Below is a small trained network, with its code and all its weights. Each question gives an input and a class and asks what happens when units are switched off, that is, made to give their printed mean instead of their output.

import numpy as np


def w(rows, s, z=0):
    codes = np.array(rows[::2]) - 128.0
    scale = np.full(codes.shape[1], s)
    scale[-1] = z or s
    return codes * scale


def f(y):
    return y / 2 * (1 + np.tanh(0.7978845608 * (y + 0.044715 * y**3)))


def log_softmax(a):
    a = a - a.max(-1, keepdims=True)
    return a - np.log(np.exp(a).sum(-1, keepdims=True))


def net(x, mask):
    res = np.array(x, float).reshape(1, 8) / 4 @ E
    y = f(res @ A[0][:, :-1].T + A[0][:, -1])
    res = res + np.where(mask, y, B[0][:, -1]) @ B[0][:, :-1]
    return log_softmax(res[-1] @ U[:, :-1].T + U[:, -1])


A, B = {}, {}
E = w([
[112,199,187,180,71,103,204,88,113,131,145],'x0',
[97,209,159,103,71,103,96,190,111,123,100],'x1',
[151,121,143,124,131,139,10,121,162,145,178],'x2',
[116,61,35,184,55,177,116,132,188,154,92],'x3',
[164,117,127,161,120,62,125,111,99,90,99],'x4',
[78,177,87,124,102,81,165,86,87,235,162],'x5',
[153,79,96,87,132,31,151,93,142,84,145],'x6',
[110,153,150,179,63,92,109,200,89,120,162],'x7',
],0.011)
A[0] = w([
[194,124,87,127,130,107,38,151,144,128,130,94],'neuron 1',
[135,110,111,98,194,95,196,61,103,154,178,42],'neuron 2',
[110,218,200,207,85,115,239,69,93,182,94,188],'neuron 3',
[177,108,126,207,117,155,97,78,184,127,198,2],'neuron 4',
[230,121,209,89,163,195,105,130,147,22,133,149],'neuron 5',
[115,119,98,162,114,118,165,191,187,93,42,108],'neuron 6',
[45,89,71,144,165,216,96,98,198,254,106,133],'neuron 7',
[205,76,88,159,62,83,67,134,124,86,124,108],'neuron 8',
[120,116,153,114,121,137,47,219,160,109,115,172],'neuron 9',
[113,156,134,152,95,39,134,102,93,43,99,78],'neuron 10',
[156,54,41,243,78,195,190,127,177,79,65,65],'neuron 11',
[177,127,205,128,213,161,105,153,180,35,105,122],'neuron 12',
[116,128,167,192,73,175,62,208,123,105,147,96],'neuron 13',
],0.0086,0.0025)
B[0] = w([
[155,162,141,119,137,183,130,158,114,166,118,174],'neuron 1',
[81,157,147,160,44,166,100,138,64,187,160,179],'neuron 2',
[102,213,176,110,57,208,57,157,84,197,146,254],'neuron 3',
[181,109,98,140,182,108,193,99,254,57,137,166],'neuron 4',
[166,88,35,93,203,124,157,113,217,159,115,217],'neuron 5',
[158,157,156,195,74,64,142,61,173,152,205,170],'neuron 6',
[179,125,144,35,153,188,98,243,145,80,93,222],'neuron 7',
[179,130,82,41,184,155,124,159,160,131,97,184],'neuron 8',
[114,173,163,133,113,221,92,102,87,147,144,189],'neuron 9',
[176,159,98,63,138,224,97,136,92,109,40,188],'neuron 10',
[111,77,162,210,104,72,206,78,75,176,173,218],'neuron 11',
[178,59,78,77,195,130,110,149,177,33,59,208],'neuron 12',
[79,183,154,196,43,227,106,172,62,125,216,194],'neuron 13',
],0.0087,0.016)
U = w([
[108,167,157,159,75,147,114,132,57,165,164,148],'0',
[5,102,189,210,154,34,41,100,168,33,59,5],'1',
[138,80,121,154,145,83,166,81,168,131,127,117],'2',
[141,127,99,56,150,154,117,158,166,132,90,137],'3',
],0.014,0.019)

Each question gives the input, the list of numbers given to net, and the class t.
The units are the neurons (one row each of A and B). Each row of codes is followed by its name. A weight is (code - 128) times the scale printed after its matrix; where a second scale follows, it is the last column's (A, B and U).
mask holds one flag per neuron, in row order. A switched-off neuron (its flag False) gives its mean, the last column of its row in B, instead of its output. The means were averaged over made-up inputs and are rounded, as every weight is.
A unit's drop is (log p(t) with every unit on - log p(t) with that unit switched off) / (log p(t) with every unit on - log p(t) with every unit switched off).
The circuit of an input: a set's keep is (log p(t) with only the set's units on - log p(t) with every unit switched off) / (log p(t) with every unit on - log p(t) with every unit switched off). Starting from the 12 units with the biggest drops (on a tie, the unit counted first), units are removed one at a time, each time the one whose removal leaves the highest keep (on an exact tie, the one counted first), for as long as the keep stays at least 0.8.
units of the circuit, in order: the units of the circuit, biggest drop first
k most important neurons: the k neurons with the biggest drops, biggest first
drop when u is switched off: that unit's drop, to one decimal
input [7,2,6,6,7,4,8,6], class 3: 2 most important neurons	neuron 8; neuron 10
input [-4,6,-7,4,3,-3,4,1], class 2: units of the circuit, in order	neuron 3; neuron 6
input [1,0,-2,4,7,1,5,-1], class 2: 2 most important neurons	neuron 3; neuron 13
input [-3,-5,2,5,6,7,7,-1], class 2: units of the circuit, in order	neuron 11
input [-4,8,-1,1,7,8,3,1], class 3: 3 most important neurons	neuron 13; neuron 11; neuron 10
input [8,-2,8,-1,4,2,7,5], class 3: units of the circuit, in order	neuron 8; neuron 10
input [-4,7,2,5,-3,-8,7,7], class 0: 2 most important neurons	neuron 13; neuron 9
input [6,-5,8,8,7,2,-1,2], class 2: 2 most important neurons	neuron 4; neuron 11
input [1,3,1,-8,0,-1,2,5], class 3: 3 most important neurons	neuron 11; neuron 10; neuron 2
input [3,-2,0,-7,6,-3,-5,3], class 3: 2 most important neurons	neuron 12; neuron 5
input [2,6,2,7,3,-8,7,5], class 0: 3 most important neurons	neuron 13; neuron 11; neuron 6
input [-7,-1,-8,5,-8,-5,3,4], class 2: 2 most important neurons	neuron 3; neuron 11
input [-4,-1,-6,-7,6,3,8,-3], class 0: drop when neuron 5 is switched off	0.1
input [-1,-6,-4,-2,-5,5,7,-6], class 0: drop when neuron 2 is switched off	1.2
input [1,-8,-4,0,2,-6,-5,-8], class 2: drop when neuron 11 is switched off	0.4
input [4,-1,1,5,-8,-6,-1,3], class 0: units of the circuit, in order	neuron 13
